Each row is followed by its class.
[ 14 -12 -11   7  14  -9 -15  -7   3   1 -22   2   8   4  -4   2 -12   3
  -5   0   3   3  22   7   2  -3 -13  -5 -12  22   1  -7   7  -4   3   4
  -1  11  -5  -7 -48   1  -2   0   0  14 -11   4   6   3 -14] -> W
[ -2 -17   6  15  10  -9  -2  -2   2 -10  -6   4   8  -1  -5   7  10  -2
   1   5   4   5   6   1   0  -6 -14  -5 -13  20   3 -11  -2  -4   0   2
  -3  12   0  -8 -42 -11   0  -6  -1  11  -4  -7 -24  -1   2] -> B
[  1 -22 -13   1 -15 -16   0  -6   9  -7 -13   2   5  -9  -4   2   5  -1
  -3   1   9   2   3   7   4  -5 -17   0  -4  21  66  -7   5 -13  11 -10
  -6  14   1  -7 -58   2  -3  -7   2  11 -14  13   7  -4   1] -> W
[ 26 -10  -2  11   0  -1  -4  -4   7   1 -17   7  12  -6  -1   8   3   5
   1  -2   7  -9   6   4  -3  -7 -14  -4  -1   3   1  -2   3   1   5   0
  -2   9 -10  -4 -41  -1   2  -2   9   9 -12   4   2   5  -2] -> C
[ -1 -14  -4  -9  30 -29  -4  -4  14  -3 -15  -5   6 -21 -12  -5   9  -2
 -10   0   8   4   1  16  18 -12  -8 -13  -6  11   4 -17  -2   2  -1  -4
   1  30  -2  -1 -55   2   6  -5   4   9  -6  -6 -11  -8   5] -> J
[ 11  -9  -3  -2   1  -8   0  -2  -3   3 -15   4   8 -12  -2   2   8  -1
  -1   7  -1 -10   2   7   1  -8  -4  -2  -4  10 -15  -6  19   0   0   0
   5  10   4   2 -26   4  10  -6   3   3  -2   4   4  -3   0] -> B
[ -3 -21  -3   8   2 -23  -8 -14  -1   0 -16   6   0 -15 -11   5   6   0
   8   1   3  -2   4   8  12  -9 -22 -16 -11  22   2 -11  18   5  -5  -2
  -2  21  -3  -9 -54  -1   3  -5   7  16 -13  -1   4   6  -4] -> J
[  0  -3  -5   8  -2 -23   5   9   4   2  -5  28  13  -6  -3   0   8  11
   3   3  10  -5   7   6   1  -1 -20 -10  -5  32   3 -10  10  -8  11   4
  -2  12  -1  -3 -44   5   2  -7   5  14 -20  -4   5  -1   7] -> W
[ -8 -19 -19  -2  24 -43   8   2  -6 -10 -13   5  -1 -50 -16 -15   9  -1
  12  -2   9   6   0  24  27 -14 -23 -30  -1  37   3 -14 -13  -8 -12  -7
  -3  47   7  -4 -51  -1   7  -7   3  18  -6   8   7  -3   9] -> J
[ 14 -10  -1   3  -6  -8  -7  -3   4   4 -14   1   4  -9  -4   0   4   8
   0  -5  -8  -3  11 -16   7  -5 -16 -30  -7  18   1   0   3   1   0  -2
  10   7   0  -4 -24   1   5   6   2   1  -8   5   7   1  -2] -> C
[  8 -19 -22 -17  21 -39   1  -6   0   1  -6  -4 -10 -25 -14 -11   5  -9
   6   3   0  10   4  22  16  -2  -7 -16  -9   0  10 -11 -18   5 -14  -4
  -2  30   7   5 -54  -6   7  15   0  14  -7   0   0  -4  -1] -> J
[ -3  11 -10   4  19 -19  -5   2   0  -3  -9   4  -1 -16 -10   6  -1   1
  -6   1   6   3   0  17  11  -2  -1  -6   1   6  -2  -5  -3   0   0  -8
   7   7 -12 -15 -33   1   4 -13   2   6   1  -3   7   0   3] -> B
[ -8  -9  -8   7  22 -22  -8   3  -4 -22 -12   7  10 -10  -6   8   7   5
  10  18   8   5  10  17   6   3 -13 -11 -10  15   0 -11  14   2  -7  -4
  -8  16 -13 -10 -36  -4   5  -5   4  14  -5  -7  36   6   3] -> W
[ -3 -12 -10  -3  13 -24   1   5  -8   4 -15   6   9 -25  -9  -5   8 -11
   6 -23   4   3   8  -3  14 -14 -18 -22 -11  14  -1 -13   9  -2  -5  -8
   1  28   1  -8 -59 -10  14   5   3  13  -3  -3   6   3   5] -> J
[ -1 -15 -11  -5  28 -35   1  -4   3  -8 -13  -4  -2 -22  -6  -2  14  -1
   0  -3  16   5  -3  19  18 -15  -6  -5  -3   3  -2  -3 -10   5  -3  -2
   1  31   5  -5 -48   8   3  -4   2   3  -7  -4   9   3   3] -> J
[ -5 -13   2  -2 -13   2  -4  -4  -9   4  -7   6   4  -7  -9  -9   7   4
   5   6   3  -2  11  -9  -9  -4 -22 -15  -6  21  11 -12  18   5   6  -3
  -4   4  -8  -7 -29   0   8   8  -5  13 -12  -6  13   4  -9] -> C
[ -1 -15 -22   4  17 -29  -7   0   6  -2 -11  12   5 -17 -12   0   9  -5
   2   0  12   3  -3  14  15  -5  -7  -6  -8   0  -1   4  -2   4   0  -2
   2  20   8 -11 -66  -4   4  -2   5   9 -17   6   4   6   0] -> C
[  1 -25 -21   4  63  -8  -2   2  -3   2 -10  14  29 -12   7  17  10  -8
  16  10  14   9  -2  18   8  12 -18 -15  -7  -1  -3 -16  13   6 -10   3
   3  24  -2 -16 -31  -8   2  -3   8   7   6  -9   2 -17  13] -> W
[  0 -15  -5   7   5 -12  -3  -2   7  -1 -13   1 -12  -4  -5   3   9   4
  -2 -16  -5   2   4   3  -9  -5 -12 -10  -4  16  10 -10  10   8   5   4
   7  21   7  -8 -55  -1   7   5   2  -3 -19   4   3   4 -11] -> C
[ -5  -5 -15  -3  10 -25   0  -6   0   2  -5   3   0 -15 -15  -5  13  -2
   4  -6  -1   2  -5   8   9 -10  -7  -2  -9  14  -3  -2  -1   3   0  -9
  -8  20  -1  -5 -39   4   7   0  -1   1 -13   1  10   3   4] -> J
[  2 -13  -5   9  14 -17   1   0   9   0 -14   2   3 -10 -12   1   6   4
  -1   0  10  -6   4  17   6  -4 -21  -5   2   2   0  -5  12  -5   4   6
  -8  13  -3  -8 -56   2  10  -3   4   9 -10   2   5   2  -1] -> C
[  1 -12 -12   2  11 -13  -2  -1   2   0 -13   4   7   4  -7   0   7  -1
   1   2  12  -2   9   9   6  -5 -10  -1   0   9  -6  -3   7  -4   9  23
  -6  14  -6  -4 -44   1  -2   5  -5   4  -8   2  -4   6   3] -> W
[ -6  -6 -17   2   5  -8   5  -3  -4  -1  -5   5   4   4  -5   0   1   1
   1   1   4   2  -4   4   8  -7 -16   0  -3  17  11   0   4   2   3   1
   1   9  -5  -9 -30   1   3   1   1   2  -3   7  11   4  -3] -> W
[  1 -11  -3   2   6  -4  25  -5   2  -8  -8   2  10  -3  -2   3   4   2
   5   7   6   6  12  -9   5  -6  -9  -2  -4   2  10  -6   8  -1   4  -9
  -2   8  -2  -6 -45   1   7   1  -2  12  -6   3   1  -6  -3] -> B
[-12 -15 -11  -6  30 -42  -5   1  -5   5 -14   5   4 -28  -8  -8  14  -7
  17   2   1   9 -15  22  16 -10 -14 -13  -5   9   2 -15 -22  -3 -10  -4
  -8  47   6  -3 -49  -5   5 -11   1   1 -11 -27  -1   2  17] -> J
[ -7 -15  -8   8   7 -14  -4  -5   9   2 -13   5  22 -10  -4   3   7  11
  -2   2   4   1   6   4   3   5 -19  -8 -28   8  -1  -5  12   3   6   6
   3  11   1 -11 -52  -4   1 -19   1  11 -12   3   6   9   7] -> B
[ -3 -10   0  -3   7 -17  -1  -5  -4  -5 -18   1  -3 -15  -3  -1   4   5
  17 -10  -2  -1   4   3   3  -8  -2  -2  -4  15   2  -8  -1  -2   4  -4
  -2  11   3   1 -44  -1  10   3   1   7 -15   4   1   5  -1] -> C
[  1  -1  -4   2  11 -15   4 -16   0   2  -9   9   5  -8  -7   5  -8  23
  15  -3  12   3   5   1   2   0 -22   2 -16  21   4  -9   0  -8  -2  -2
   1  14   1  -6 -38   4  10   4   1   8   0   2   5  -3   9] -> B
[  3 -15  -2  12   7 -26  -1  -2  -4  -2 -13  10   9 -14 -10   1   7  10
   1  -2   9   1 -13   0   9 -11 -22  -7  -8  13   6 -12  -2   0   5  -4
   2  17   8  -3 -50   6   6 -12   3  13 -10   1   5  -3  -1] -> J
[  4 -18  -2  -5  21 -28  -1 -25  10  -6 -18  -1   6 -24 -14  -1  12  -2
   5   5  12   2  -7  13  18  -3 -11  -7   0   9   2  -2 -16   2  -9 -10
  -1  33  12  -4 -69   1   0  -5  -2   5 -13  -9   3   0   7] -> J
[  2 -11  -9   1   5 -15   1   6  14   2 -18  -2   0 -11  -4  10  12   6
   7   1  13   0   5   1   8  10  -4  -4  -9   1   7 -10  15   0   5   2
   3  12   1  -5 -56  -2   9   1   0  16 -31   3   3   2   5] -> C
[  2 -13  -7  10   5   0   4  -4   7  -2 -11  -3  11  -3   8   1  -3   5
   0   7   3  -3   0   2   4   9  -8  -4  -6  -2   2   6  21  -4   4   2
   5   2  -2  -8 -65  -1  -2   3  -3  12  -5   3  10   7   7] -> C
[ -4  -8  -7   3  56 -11   2   4  -8  -2   8  -1  12  -7  -3  19   6  -1
   8  10   8   6  -1  20  14  12 -11 -12  -8  -7  -4 -25   8  -7 -13   6
   2  16   0  -7 -29  -5   3 -10   4  13   1  -7  -1  -4   0] -> W
[ -1 -12  -3   3   3 -12  12  -6   0   8 -15   4   0 -12  -5  -2   6   0
   4  -2   6  -1   2   4   6 -11 -24  -1  -5   6  -2  -3  -2   2  -6  -2
  -2   2   4   5 -45   6  -4  -9   1  13 -11  -4  16   6  -3] -> J
[ -3  -4  -1   4  18 -11   4   5  -3  -3  -5   4   8  -5 -16   6   8  -4
  12  -1  -9   9   3  15  11   2  -6 -16  -4  21   1  -9   8   1  -2  -8
   0  16   3  -2 -23  -3   5   1   8  16  -3  -3   3   0   7] -> W
[ -6 -13 -12  -9  24 -36   2  -7   1   8 -16   2   4 -28 -12 -10  22  -1
   9   2   9   5  15   4  15  -9 -28 -15  -7  14   0  -9  -3  -4 -11  -7
   3  34  -2 -13 -61   3  11  -1  -1   3  -6  -3  -3  -3   8] -> J
[ -2 -22 -11   4   7  -8  -5  -7  20  -6 -15   3   8 -16  -6   3   3   0
  -7   7   8   1   4   9  10  -4 -10  -6  -3  -3  -3 -13  13  -4   1  -4
   2  22   7  -7 -72   0   5  -6   5  14 -12  -9  11   4   2] -> J
[  3 -22 -15  -2  19 -14   0  -3   4  -5 -12  -4   9 -11   1  -9   9  16
  18   4  11   1   7   7  11 -18 -11  -1  -9   2  10 -15   8  -1  -2   4
  13  17  -1  -4 -63   9   6   0   5  10 -25   3   8   2  -4] -> C
[ -1  -7  -1   3  26 -20   4   0   3   2  -8   1   6 -12   0   7  11  -2
   0  10  -7   3  -2  17   6   4  -2  -6  -1   3   2  -5   1 -16  -7  -5
  -5  15   0  -7 -32  -2   1   2  -3   6  -7  -1   2   3   4] -> B
[  2 -10 -10  -1  16 -27   3  -8  20  -2 -22   9   4 -11   0   1  10   2
  -3  28   4   5   8  10  17  -1   0   0  -2  -2  -2  -7   3  -5   3  -2
  -3  13   0  -2 -63  -4   1  -6  -7   2 -10  -3   7 -10  -3] -> C
[ -4 -10  -9  -6  27 -21   0  -4   8  -4 -24   4   0 -18 -16   1   2 -11
 -11  -2   5   2   1  17  18  -8   6 -11   0  -7  -2  -7   0 -11  -6  -8
  -9  26 -10   1 -67  -5   7  -4   5   5 -17 -26  -4   1   5] -> J
[ -5 -12 -10   0  12 -24  -1  -6   5  -1 -15   7   9 -19  -8  -8 -22  -3
  -7   2   6   5   6  11   9  -1   1 -13  -7  13  -1 -11  -1  -4   9   2
   6  31  -2 -13 -60   5   1  -1  -2  17 -13   6   8  -1   4] -> C
[ -1 -17 -11   1  22 -33  16  -1  -6  -5 -12   4   7 -19  -5  -3  14  -8
  11   3  13   2   2   8  17 -11 -14 -10  -6  22   1 -16  -8   8  -1 -37
  -3  30   2  -1 -55   2   5   2  -3  17 -12   1   4  -5   6] -> C
[ -6 -10   4   3   3 -22   2   3   1  -3  -6   1   8 -14 -10 -10   7  11
   3  -8   2  -3   3   2   5 -15 -18  -8  -5  19   7   0  -8   4   6  -1
  -4  14   1   0 -36  -2   4   1  -1  11  -6  -1  20   8  -2] -> C
[  2 -12  -9  -2  -3 -10   1  -2  15  -4  -5  -4   0  -8   1   1   8   3
  -3   1  12   3  14   1  11  -5   1   0  -3  -3   4  -6   7 -11  -1  10
   0  13   1   3 -44  -1   5 -13   1   9 -11  -1   3   4   4] -> C
[  0 -10  -5  -2  48 -29  -5  -8  -2  -2 -10  -1   7 -21 -18  15  13  -8
  17   5  -2  16 -11  36  17   8  -4 -16  -4 -15 -11   1 -10  -1 -15  -4
  -8  32   2 -19 -41  -2   4  -1   0   8   2 -11  -2  -6  11] -> B
[  1  -8  -9  10   5   3   2   3   2   0  -7   4   9   3  -1  -1  -1  19
  -1   4   9  -3   9  -1  -1  -7 -20  -1 -11  10   2 -10  19  -5   7   9
  -5  25   3  -7 -53  -1  13  -1  -4  14 -12   2   3  -3  -3] -> J
[ -1 -23   3  -6   9 -36   7  -1   6   3 -12   7  -1 -24 -13 -15   0  -6
   7  -4   3   3 -27  11  16 -14  -7  -3   0  20   5  -8 -11   2  -8 -10
   3  35   1  -1 -26   4   2  -2   2   3  -3   5  -4   0   4] -> C
[  7 -11 -11  -3  33 -13   3 -25  -7  -1 -16  -4   1 -21   0   5   9   9
   3   0   2   2   2   6  18   4   7   6   2  -2  -8   7   7 -10   5   6
  -4  16   2  -2 -49 -11   3  -5   3  12  -7   6   4   2   5] -> B
[  0 -13 -11   5  11 -17   2   0   5  -4  -2   5  11 -10   6   9   9   9
   4   1   2   1  -3   4   5   4  -4   1 -13   8  -1  -9   2  -4   1  -2
  -3   3   0 -10 -37  -5   5   3   1   6  -8   3   2  -3   8] -> W
[ -1  -2 -17   2  25  -8  -1 -11  14  -1   2   1   5   4   9  13   1   4
 -12  10   5   3   0   5   9   5  16   4   3  -8  -5  -2  13 -12   7   7
  12   1 -17  -5 -49  -6   7   5  19  10 -17  -3  -9   3  -3] -> B
[ -4 -15  -7   3  -5 -10   0   7  16   3 -11  11  -2   0  -3  -6   7   3
 -10  12  -4  -2   7 -12   0 -11 -12   5 -10  20  12  -6  14   2   0   1
  -1   4   0  -5 -39   5   4   2  -4  12 -14 -13   9  -2  -1] -> B
[ -4 -12  -5   2  17 -29   0   4  -1   6 -17  12   7 -16  -2  -5  12   3
   5   0 -13  -4  -1   6   5  -9 -12  -8 -13  13  -5  -7  -2   3  -1  -3
   1  15   5  -7 -41  -3   5   4   6   6  -6   2  -6  -6   1] -> J
[ -3 -13  -7   4  15 -22 -12  -4   3 -10 -14   4  13 -23  -6  -3   6   7
   8  -4  10  -8  -2  18  11  -5 -26 -26  -7  17   0  -9  -5  -2  -6  -7
   1  16  -1  -9 -62   3   6   3   7   7 -14   4   3  -4   4] -> J
[ -3 -15  -6  14   4 -21   0  -4  -4  -9 -14   7  11 -17  -4  13   4   9
  -2  10  10   6   7   8   1 -21 -14  21 -10  24 -29 -13  23  -2   3  -2
   5  17  -1   3 -56   3   5  12   0   6 -16   1  10  -3   2] -> B
[-10 -19 -10  -4  23 -42   3  -5   4   6  -5   1   6 -12 -14  -4  12  -1
   9   1   5   6   2  18  14  -8 -10  -7  -7   9   3 -13  -6   5  -2 -10
  -6  31   1   3 -55  -4   7  -4  10  11   1   1  -8  -1  -9] -> J

Each row is followed by its class. Each block has new classes.
[ -5  -1 -19  -3   0  -6  11  -7   2  12  -5  10  -5   0  -1   1  -1   1
   1  -8 -25  -1   0  -8 -11   2   4  10  -1  -1  -2   1  -3  -7  14  -4
  22   1   0 -14 -13  -1   5 -11   7  -5   2   0 -10  -5  -1] -> L
[ -6  -2 -31  -6  -2   0   9   8   5  25  -2   5  -5   4  -3   1   0   1
   3  -2 -16  -1  -1  22  -6   9   8   6   6  -2  -6   6  -1  -5   8  -5
  18  -1   1 -15 -10   1  -2  -8   8   0  -3  -1   1   3   1] -> S
[ -9  -4 -39  -8   1  -3  13   0   8  35  -6   8 -13   2  -2  -2   0   3
  -1   2 -19  -1   0  11 -15  10   5   9   3  -8  -3  12  -2  -6   9  -7
  21   1   3 -26 -17   1  -1 -16   7  -2   2   0  -7   2  -1] -> V
[ -3  -1 -27  -6   1  -2  17  -7   4  27  -2   3 -11   0  -2  -1   0   1
   3  -7 -11   1  -7  12 -17   3   1   0   6   2  -4  17  -3  -8   1  -4
  12   1   3 -10  -5   1  -2  -8   1   8  -1  -1   1  -5  -1] -> T
[ -5   2 -30  -8  -2   2   9   3   7  26  -1   4  -3   3  -5   1   1   2
   4  -2 -12   0  -2  28  -3  12  10   5   7   0  -6   3  -2  -4   6  -5
  21   3   1 -13 -12   1  -1  -6   8   2  -3   0   6   4   0] -> S
[ -7  -2 -18   0  -1  -7  18 -19   6  22  -5   8 -11  -4   0   1   0   7
   0  -8 -13   0 -11 -17 -20   1  -1   3   2   3  -1  16  -3 -10   4  -5
  26   1   2 -11 -11   0   4 -11   0   6   1   0  -5  -3   0] -> Z
[ -6  -2 -20  -2   1  -5  14  -7   2  14  -4   7  -7  -2   0   0   0  -1
   1  -7 -22  -1  -4  -8 -15   1   2   9  -1   0  -2   6  -3  -7  10  -3
  16   1   0 -13 -11   1   4 -10   6  -3   2  -1  -8  -8  -3] -> L
[ -9  -5 -37  -3  -1  -2  11   5   8  38  -4   7 -13   0  -2   0   0   2
  -2   7 -12  -1  -1   2 -13   7   0   7   5 -10  -1  17  -2  -5   5  -6
  16   1   5 -25 -11   2  -2 -15   3   1   2   0  -6   4   0] -> X
[ -8  -4 -33  -4  -4  -1  12  -3   9  35  -3   6 -13   0  -3  -1   0   9
   0   6  -6   0  -4  12  -7  12   4   4   6  -5  -2  13  -1  -5   2  -5
  27   2   6 -20 -15   1   0 -10   3   5   0   0   3  11   1] -> P
[ -4   2 -13   0  -3  -5  11 -18   4   8  -2   8  -5   0  -3   2  -1  10
   5 -13 -20   0  -2  -2  -6   5  11   5   4   8  -5  -2  -2  -9  10  -4
  33   2  -2  -5  -9  -3   8  -2   9  -2  -1  -1   2  -1  -1] -> L
